After every row comes one of two labels: whether the row has a hidden trait. Each part has its own trait and labels.
In the rows, 128 means zero.
[ 77 165  43 101 179 153 110 172 199 181 135  69   1  83 152 163 155 180
 228 152 159 104  66 173  45 182 179 205 177  77 184 219 106 226 200  91
 211 140 139  65 175 147 158 139   1  29  93 183  72   1  93 168 133 118
 161 131 142 100 244  96  93 140 183 233 136   6  58  95 151 221 202 122]	nf
[134 153 121 104 117 122 115 121 132 158 108 113 136 122 130 103 121 131
 128 146 136 118 131 102 144 127 117 121 140 111 160 107 129 144 132 132
 108  99 119 107 137 147 120 126 101 136 143 160 124 116  96 134 115 132
 133 122 148 109 121 139 131 108 139 158 121 119 128 161 150  96  81 102]	hh
[123 171 110  93 127 127 108 132 145 173 109 100  98 114 135 104 127 140
 142 152 145 115 120 111 125 139 133 142 145  96 178 128 128 171 141 124
 123  99 116  83 149 150 126 122  73 120 135 167 119  81  88 142 115 122
 136 123 151 109 132 131 129 103 149 185 126 100 113 160 156 112  86  90]	nf
[129 132 109 108 125 116 122 120 130 157 114 110 117 119 122 108 129 130
 130 145 139 120 132 121 151 133 126 113 143 115 171 122 124 129 141 126
 109 100 120 106 138 129 119 133 105 138 127 147 123  93  96 141 120 135
 131 113 157 109 117 128 127 111 136 164 115 116 128 152 155 100  94  93]	hh
[113 143  94  98 142 122 116 132 146 179 115  89  81 108 128 113 136 146
 148 151 149 116 109 142 118 147 143 137 150  99 180 140 121 164 155 113
 131 102 119  83 148 128 127 129  74 115 114 155 114  61  86 152 123 122
 134 115 159 112 139 117 118 108 148 182 121  88 106 148 161 123 113  85]	nf
[113 151 100  95 142 125 114 134 150 182 117  87  76 105 131 114 133 146
 147 156 150 115 110 136 117 151 144 143 153  96 182 143 122 170 151 113
 132 105 118  87 149 132 128 127  61 114 118 156 112  50  85 150 122 120
 136 116 157 111 142 118 117 112 146 188 123  87 105 146 161 123 111  84]	nf
[107 174  96  86 143 134 107 145 158 188 117  86  73 105 139 111 133 151
 158 157 152 114  99 131  96 158 145 161 153  87 180 154 125 197 153 111
 146 108 119  71 158 148 135 121  46  99 121 170 108  58  86 152 122 112
 139 124 149 111 157 120 116 103 155 201 132  76  97 147 157 141 113  85]	nf
[104 181  91  87 144 135 106 144 162 194 116  83  73 108 141 113 132 153
 160 156 153 112 101 130  94 155 145 165 153  92 180 155 126 204 154 112
 147 108 119  72 156 152 134 119  41 100 122 170 110  55  86 152 120 109
 141 126 148 111 162 120 116 103 156 203 134  74  99 147 154 142 110  84]	nf
[140 154 128 113 112 124 120 118 124 145 107 126 155 129 129 103 118 121
 122 139 126 121 145  89 159 116 106 112 134 112 146 103 132 132 119 140
 100 104 123 123 132 155 118 123 122 142 148 151 128 134 103 125 116 137
 134 125 139 111 105 144 135 111 134 138 123 138 141 159 139  93  78 114]	hh
[149 162 161 121  96 131 121 114 114 127 106 144 186 143 132 103 108 111
 107 134 118 124 155  66 162 101  90 107 122 124 117  94 141 126  99 153
  95 116 127 141 125 171 118 117 144 149 168 149 135 172 116 108 115 137
 132 136 121 115  91 158 143 112 127 120 131 165 156 157 123  94  72 132]	hh
[128 149 113 102 126 120 116 123 137 166 111 104 107 119 127 106 128 134
 134 147 140 118 133 116 144 134 133 127 145 107 169 125 125 149 141 126
 113 100 118 101 141 139 121 129  93 133 131 156 121  89  94 139 117 132
 133 117 154 110 122 129 126 109 139 169 119 110 122 156 158  99  93  92]	hh
[103 166  88  93 151 133 111 146 162 188 120  82  59 105 138 121 139 153
 164 155 154 113  97 144  96 157 153 165 155  97 185 167 123 195 159 107
 152 111 121  69 156 140 135 123  38  90 112 169 107  47  86 157 125 110
 142 122 150 113 169 111 112 108 158 200 132  66  94 137 157 144 125  84]	nf
[148 161 152 119 100 128 122 115 114 131 105 142 180 140 131 104 112 115
 110 134 119 124 150  76 163 105  93 108 124 123 124  96 138 122 105 153
  96 109 127 137 128 163 117 119 137 148 164 152 132 170 112 114 115 138
 131 132 126 115  96 157 142 113 130 121 128 154 151 157 128  95  72 129]	hh
[153 170 167 130  90 131 126 111 103 111 109 156 205 150 131 106 105 107
  95 124 111 130 162  63 165  92  84  99 115 135  99  83 144 110  89 158
  91 118 130 150 119 169 115 116 164 156 171 142 140 213 127 104 116 139
 129 138 112 122  86 163 147 116 126  97 132 176 164 154 112  92  73 145]	hh
[152 140 162 131  95 125 132 107 103 111 111 152 190 147 125 111 111 108
  97 125 111 129 162  78 176  99  90  90 117 135 108  89 138  96  99 153
  92 117 131 153 115 152 114 123 163 157 157 136 137 187 123 109 120 143
 128 130 125 118  87 152 142 119 123  97 126 174 162 149 121  91  81 136]	hh
[115 170 101  92 134 128 109 137 152 185 114  92  92 110 136 110 131 146
 151 155 149 114 110 124 138 148 141 153 152  91 178 140 125 187 146 116
 133 102 117  78 151 146 129 123  63 109 127 170 113  75  88 148 119 118
 136 122 153 110 147 123 121 102 151 191 127  84 104 158 159 123 102  86]	nf
[155 145 166 132  95 128 131 108 103 111 110 156 200 149 127 110 109 108
  97 119 112 130 165  72 179  97  89  92 114 133 101  86 140 100  96 156
  90 118 130 155 116 158 114 120 167 157 162 134 139 199 125 108 120 142
 128 133 116 119  85 158 145 119 122  91 128 177 161 150 120  92  80 142]	hh
[125 158 109  97 123 124 112 129 142 175 110 102 109 116 132 107 127 138
 137 154 143 115 122 109 133 137 126 130 148  98 174 122 125 163 140 122
 117  99 116  87 146 146 125 124  82 126 135 162 119  88  90 142 116 125
 134 120 152 109 129 132 128 104 145 177 123 100 118 160 157 108  89  89]	hh
[112 168 100  91 140 130 108 139 154 185 114  90  86 108 137 111 132 147
 151 153 156 115 109 127 109 148 142 153 151  92 181 143 126 183 148 115
 137 105 117  76 153 148 131 122  60 106 125 168 113  64  87 150 120 115
 138 122 152 112 150 120 119 103 143 193 129  87 105 150 159 127 101  82]	nf
[156 127 163 137  98 122 137 106  98 106 114 159 196 150 121 114 111 103
  95 121 109 134 163  82 182  94  89  86 112 143 101  82 138  85  98 154
  88 118 132 159 113 143 112 125 181 164 156 128 141 189 129 107 123 146
 126 129 121 123  80 153 144 123 115  88 124 178 162 146 117  97  86 145]	hh
[121 157 104  98 130 122 114 129 141 173 113 100 105 115 129 107 130 139
 140 149 142 117 121 116 126 140 132 130 149 102 174 128 124 166 142 121
 120 101 117  90 145 141 124 127  86 123 128 159 121  84  90 146 118 127
 135 117 156 110 130 126 125 108 143 181 120 103 119 154 163 108  95  84]	hh
[132 156 123  90 121 122 115 123 133 162 107 111 128 120 131 102 122 131
 127 147 136 117 132 103 145 129 118 122 142 104 165 112 128 150 130 130
 110 100 118 108 138 149 121 125  96 133 139 160 123 109  94 134 114 132
 133 122 150 111 121 137 131 107 141 164 121 113 128 162 151 103  85  95]	hh
[ 75 166  42 102 181 153 110 174 200 176 136  69   1  82 152 161 156 180
 235 152 160 104  65 176  44 184 180 207 178  78 175 222 106 230 202  91
 214 141 140  67 177 147 158 141   1  24  92 188  71   1  94 168 133 121
 162 131 143 101 247  94  91 142 184 233 136   7  61  93 149 225 207 123]	nf
[153 169 161 124  96 131 121 114 112 126 105 146 197 144 133 105 107 112
 105 133 118 125 156  65 165  91  90 101 120 125 113  91 142 121  96 154
  95 112 127 142 123 171 115 116 150 148 170 150 135 188 117 109 115 137
 131 136 119 116  91 161 144 113 128 116 131 162 156 159 120  95  70 137]	hh
[141 146 135 113 113 122 125 115 122 147 109 127 143 131 126 107 120 121
 118 140 130 122 143  99 164 119 108 108 134 122 146 103 131 128 121 138
  99 104 123 124 131 148 117 126 123 144 144 148 126 136 103 127 118 138
 130 123 142 112 107 140 137 113 130 139 120 139 139 155 144  95  85 112]	hh
[166 144 188 140  86 127 133 103  89  97 111 170 237 161 126 108 102  97
  76 117 103 136 171  61 184  84  77  86 102 146  86  72 148  84  77 165
  79 124 129 171 105 159 111 116 199 174 175 125 152 237 144  92 119 139
 121 139 106 131  67 166 154 119 109  68 132 202 176 154 104  77  69 152]	hh
[136 155 123 105 118 122 116 120 129 160 108 116 133 122 129 103 122 128
 122 145 136 118 127 102 148 123 115 119 141 110 158 109 129 144 130 134
 109  98 119 108 137 151 120 125 107 137 141 155 124 112  96 133 116 132
 133 122 147 110 115 140 132 108 138 159 121 123 131 163 150  95  82 100]	hh
[111 168  90  89 146 132 110 143 159 188 117  86  70 105 136 116 137 149
 162 153 153 114 101 134 100 156 150 161 152  89 182 156 125 192 156 109
 147 109 120  72 156 140 134 123  43  99 118 164 108  29  85 153 123 112
 139 122 152 112 158 117 116 104 154 202 130  74  96 143 158 138 118  82]	nf
[101 154  88  94 147 129 114 140 159 183 120  86  60 104 133 121 138 151
 157 154 153 115 103 146 109 157 150 156 151  94 184 152 122 180 155 109
 144 108 122  72 153 132 132 127  53 105 110 160 109  50  82 154 125 115
 138 118 157 112 157 115 114 108 151 193 127  73  95 141 160 136 121  86]	nf
[ 95 171  73  92 157 139 109 153 170 193 124  80  44  97 142 128 141 158
 172 153 154 112  89 151  75 167 160 178 156  84 180 175 122 208 166 102
 164 117 124  66 163 143 140 123  30  82 110 167 101  36  89 158 127 107
 144 125 146 112 180 110 108 111 169 210 135  56  81 131 156 164 138  92]	nf
[140 110 121 125 118 111 134 108 116 131 116 130 143 130 114 113 127 121
 116 136 128 125 146 127 169 121 114  92 130 131 145 106 123  95 133 135
  93 107 127 131 125 118 114 136 139 155 128 131 126 131 105 134 125 149
 129 112 148 115  97 133 131 121 127 129 111 128 138 144 148  89  99 115]	hh
[ 98 183  88  86 153 143 105 154 171 194 119  77  56  99 145 124 138 158
 171 156 155 112  92 138  75 162 155 182 156  81 181 167 124 214 163 105
 160 116 123  64 162 155 142 119  28  74 118 174 103  41  88 154 123 105
 145 129 154 112 177 115 112 107 164 210 138  59  91 137 152 163 131  86]	nf
[147 153 142 120 104 125 124 114 113 132 108 141 162 138 129 106 111 116
 110 134 122 124 150  82 167 106  96 105 125 122 126  95 136 120 111 147
  97 110 126 137 127 158 116 122 137 150 155 147 131 160 111 117 117 139
 133 129 130 116  97 152 139 112 121 122 125 159 148 156 135  93  80 126]	hh
[105 181  99  86 144 136 106 145 160 190 115  85  73 106 141 115 134 151
 160 154 152 113 102 128  95 152 146 165 156  89 182 151 127 203 148 113
 146 108 118  71 154 156 134 119  45  99 126 174 110  61  85 149 120 109
 142 126 151 111 158 118 117 101 155 201 133  75  96 150 156 137 108  85]	nf
[153 144 169 131  97 126 130 106 104 110 110 154 200 149 125 109 110 107
 104 125 112 130 154  76 174  95  89  92 115 135 100  84 140  91  96 155
  91 116 130 157 116 155 114 121 165 164 161 134 139 192 125 106 120 143
 128 132 120 120  84 157 147 121 121  98 126 176 163 148 119  92  78 141]	hh
[ 89 163  67  96 164 142 111 158 177 186 126  72  19  92 142 138 147 164
 189 154 155 112  81 164  66 170 168 186 161  83 178 185 117 210 179  97
 180 122 129  66 166 138 148 128  13  66 101 170  93  15  87 161 131 109
 148 125 144 111 200 103 101 119 168 212 136  36  77 118 152 181 166  98]	nf
[138 146 136 113 113 122 122 116 123 149 109 127 150 128 125 105 120 125
 122 139 130 121 142  96 159 116 109 110 133 118 147 108 131 127 120 137
 110 103 122 120 130 149 117 126 127 145 143 151 128 128  97 128 117 138
 132 123 141 111 106 143 134 110 134 141 120 135 137 156 146  89  82 109]	hh
[137 141 130 122 115 119 125 114 121 142 110 126 149 129 126 108 121 124
 119 137 130 121 142 102 165 116 105 104 133 120 147 105 129 122 121 140
 100 105 124 119 129 146 116 128 129 146 142 147 125 132 102 127 119 141
 131 120 144 112 104 145 133 114 131 138 118 135 137 154 146  92  86 111]	hh
[107 165  93  92 146 131 111 141 157 186 118  84  70 104 136 117 133 153
 163 155 153 115 103 138 102 160 149 156 153  89 180 152 123 190 155 111
 143 108 120  80 154 140 133 124  52 103 117 163 108  85  92 151 123 113
 139 121 154 112 157 116 116 106 154 194 129  77  99 144 159 137 118  83]	nf
[111 156  93  96 144 125 114 137 150 183 118  90  79 107 131 114 136 145
 152 152 151 116 107 137 110 151 142 145 150  97 180 146 122 171 153 113
 135 105 119  79 149 133 128 127  62 110 117 159 113  63  87 149 125 119
 136 117 157 111 147 117 118 109 150 186 124  85 105 148 162 130 112  84]	nf
[111 160  97  91 140 127 110 136 153 186 118  87  76 107 133 114 134 148
 153 154 152 115 106 134 110 151 144 152 152  94 180 148 124 178 151 113
 131 105 118  75 150 140 131 125  62 109 119 158 111  59  86 151 122 117
 138 119 154 111 147 119 117 104 150 193 127  84 103 148 157 127 107  84]	nf
[160 139 178 141  89 126 134 104  93  97 114 162 223 160 124 109 106 101
  83 117 107 135 170  72 184  88  81  84 106 144  90  80 144  86  99 161
  85 122 131 167 109 153 112 119 196 167 168 125 147 222 139  98 121 143
 123 135 111 128  71 161 150 121 110  75 129 194 170 149 110  84  81 152]	hh
[122 153 107  98 131 123 113 129 141 169 112 100 107 114 130 109 129 138
 139 151 145 116 123 119 133 139 129 131 147 102 177 127 124 163 139 123
 122 100 117  91 146 140 124 127  82 124 127 160 118  84  87 144 118 126
 135 118 157 108 129 126 124 106 142 175 121  95 116 154 159 109  94  88]	hh
[130 148 114 103 123 120 117 123 132 164 111 114 121 118 127 105 126 133
 130 147 139 119 130 113 146 130 123 121 142 108 167 115 125 144 136 127
 101 100 118 103 138 143 120 128 102 134 135 156 123  98  94 140 118 132
 134 118 153 111 123 132 127 110 139 166 118 110 124 157 154  98  89 100]	hh
[153 127 163 139  99 123 137 104  97 104 114 159 201 152 121 113 111 107
  91 119 111 132 164  82 181  94  88  83 111 143  99  83 138  82  98 156
  93 121 132 161 112 143 112 125 181 165 156 127 142 200 130 106 123 145
 125 129 120 123  80 156 145 123 116  90 124 179 162 143 116  90  90 144]	hh
[ 85 169  63  96 170 146 111 164 185 186 129  73   8  91 147 142 148 172
 199 154 161 109  77 156  56 177 171 194 165  83 180 196 115 218 185  96
 188 128 131  65 169 144 152 129   1  58 101 175  84  10  93 162 131 110
 151 128 145 109 211 103 104 124 172 222 137  31  69 113 151 194 168 103]	nf
[135 139 121 111 120 117 122 117 130 149 111 119 130 123 124 106 125 128
 123 143 134 120 137 101 155 124 114 108 138 115 156 107 126 135 132 132
 104 101 121 116 134 137 118 130 103 139 143 150 126 113  98 134 119 139
 131 118 149 113 110 134 131 114 133 152 117 125 132 155 151  92  93 104]	hh
[173 142 204 144  80 124 137  99  79  89 114 178 255 168 123 103 100  90
  59 109 101 142 178  56 188  75  74  77  94 156  76  57 153  69  62 167
  71 122 124 188  97 152 110 113 224 190 180 113 168 255 153  88 119 135
 112 139 105 138  47 170 161 116  97  63 132 223 185 161 100  67  58 147]	hh
